Below is a small trained network, with its code and all its weights. Each question gives an input and a class and asks what happens when units are switched off, that is, made to give their printed mean instead of their output.

import numpy as np


def w(rows, s, z=0):
    codes = np.array(rows[::2]) - 128.0
    scale = np.full(codes.shape[1], s)
    scale[-1] = z or s
    return codes * scale


def f(y):
    return y / 2 * (1 + np.tanh(0.7978845608 * (y + 0.044715 * y**3)))


def log_softmax(a):
    a = a - a.max(-1, keepdims=True)
    return a - np.log(np.exp(a).sum(-1, keepdims=True))


def net(x, mask):
    res = np.array(x, float).reshape(1, 7) / 4 @ E
    y = f(res @ A[0][:, :-1].T + A[0][:, -1])
    res = res + np.where(mask, y, B[0][:, -1]) @ B[0][:, :-1]
    return log_softmax(res[-1] @ U[:, :-1].T + U[:, -1])


A, B = {}, {}
E = w([
[141,94,65,55,143,124,99,120,186,160,36],'x0',
[175,170,222,201,154,230,182,118,177,254,96],'x1',
[192,140,34,184,59,166,70,92,106,145,73],'x2',
[114,117,130,112,172,117,140,122,128,123,116],'x3',
[186,80,150,137,49,155,137,79,109,145,169],'x4',
[97,113,185,160,120,131,101,180,161,142,191],'x5',
[75,55,43,92,78,251,222,219,18,179,206],'x6',
],0.0062)
A[0] = w([
[128,49,82,86,89,60,88,155,167,35,197,43],'n0',
[182,174,20,108,181,131,146,39,46,78,60,205],'n1',
[86,80,243,1,200,65,190,217,189,131,201,152],'n2',
[96,120,77,98,98,73,91,107,78,38,148,36],'n3',
[111,120,80,142,126,70,155,191,122,64,146,32],'n4',
[45,47,72,135,106,183,203,202,104,145,158,98],'n5',
[119,63,114,79,166,153,103,119,178,204,37,251],'n6',
[148,100,133,201,176,118,121,177,113,91,189,16],'n7',
[163,135,205,146,107,52,85,131,181,64,105,54],'n8',
[169,142,174,156,120,79,125,127,138,76,58,63],'n9',
[143,169,175,168,127,122,183,136,144,220,103,67],'n10',
],0.0061,0.0027)
B[0] = w([
[147,80,161,115,167,165,186,157,2,50,71,193],'n0',
[127,143,174,45,91,98,128,92,88,132,178,211],'n1',
[190,167,109,197,112,85,106,76,83,155,133,254],'n2',
[167,70,173,135,174,198,137,203,182,95,96,186],'n3',
[152,44,142,49,172,121,177,215,112,126,80,150],'n4',
[50,106,86,162,103,76,64,157,148,224,53,239],'n5',
[157,190,160,97,111,90,139,191,156,73,186,211],'n6',
[146,113,181,82,43,154,58,147,192,94,90,131],'n7',
[79,70,98,107,126,118,99,65,150,146,123,187],'n8',
[68,33,156,213,106,154,164,114,162,140,123,164],'n9',
[145,122,180,28,123,227,205,109,145,11,116,179],'n10',
],0.008,0.0073)
U = w([
[150,88,195,95,186,237,204,199,167,51,85,72],'0',
[85,161,164,102,89,83,119,114,119,125,119,228],'1',
[127,146,145,118,120,102,124,150,149,109,133,244],'2',
[2,83,59,162,129,104,120,34,173,152,52,5],'3',
[161,104,86,142,169,104,174,122,157,127,149,147],'4',
[164,194,62,171,128,79,138,76,84,104,110,138],'5',
],0.0062,0.0028)

Each question gives the input, the list of numbers given to net, and the class t.
The units are the neurons (one row each of A and B). Each row of codes is followed by its name. A weight is (code - 128) times the scale printed after its matrix; where a second scale follows, it is the last column's (A, B and U).
mask holds one flag per neuron, in row order. A switched-off neuron (its flag False) gives its mean, the last column of its row in B, instead of its output. The means were averaged over made-up inputs and are rounded, as every weight is.
A unit's drop is (log p(t) with every unit on - log p(t) with that unit switched off) / (log p(t) with every unit on - log p(t) with every unit switched off).
The circuit of an input: a set's keep is (log p(t) with only the set's units on - log p(t) with every unit switched off) / (log p(t) with every unit on - log p(t) with every unit switched off). Starting from all 11 units, units are removed one at a time, each time the one whose removal leaves the highest keep (on an exact tie, the one counted first), for as long as the keep stays at least 0.8.
units of the circuit, in order: the units of the circuit, biggest drop first
unit that matters most: the unit with the biggest drop
top k neurons: the k neurons with the biggest drops, biggest first
drop when u is switched off: that unit's drop, to one decimal
input [-1,-7,2,0,-4,0,-5], class 0: units of the circuit, in order -> [n3 n0]
input [1,3,-3,-3,-4,-1,-7], class 3: top 2 neurons -> [n8 n9]
input [-6,-1,-8,0,-4,1,-4], class 5: unit that matters most -> n2
input [4,4,-6,1,3,0,-4], class 5: units of the circuit, in order -> [n2 n3]
input [5,6,2,-2,3,1,-6], class 0: top 2 neurons -> [n10 n2]
input [-3,0,-3,-5,0,5,-6], class 3: top 2 neurons -> [n8 n6]
input [-7,-8,-8,8,1,-5,-2], class 0: top 4 neurons -> [n3 n0 n4 n5]
input [3,1,8,0,-3,-8,-7], class 1: top 2 neurons -> [n1 n6]
input [0,-1,6,-7,-1,6,-7], class 3: units of the circuit, in order -> [n8 n9]
input [8,7,-7,-7,-4,2,6], class 2: top 3 neurons -> [n6 n2 n5]
input [2,7,5,8,-1,-4,-7], class 0: top 3 neurons -> [n10 n2 n5]
input [-5,4,-6,-6,1,8,6], class 1: top 2 neurons -> [n5 n7]
input [-4,2,6,2,-2,2,8], class 3: top 2 neurons -> [n5 n6]
input [-1,6,2,-5,1,3,-6], class 0: units of the circuit, in order -> [n10]
input [-6,3,3,2,-4,6,8], class 3: top 2 neurons -> [n5 n6]
input [-2,1,-8,7,-7,3,-8], class 3: top 2 neurons -> [n8 n9]
input [-4,-7,-5,4,7,-1,-3], class 0: top 3 neurons -> [n3 n0 n5]
input [-2,4,-7,-7,4,4,3], class 5: top 2 neurons -> [n2 n3]
input [7,-8,0,-8,0,1,4], class 0: drop when n3 is switched off -> 0.2
input [2,7,-8,0,-7,-6,6], class 5: unit that matters most -> n2
input [1,0,-8,3,7,-6,3], class 5: drop when n9 is switched off -> 0.1
input [3,-4,-1,2,7,3,8], class 3: drop when n5 is switched off -> 1.1
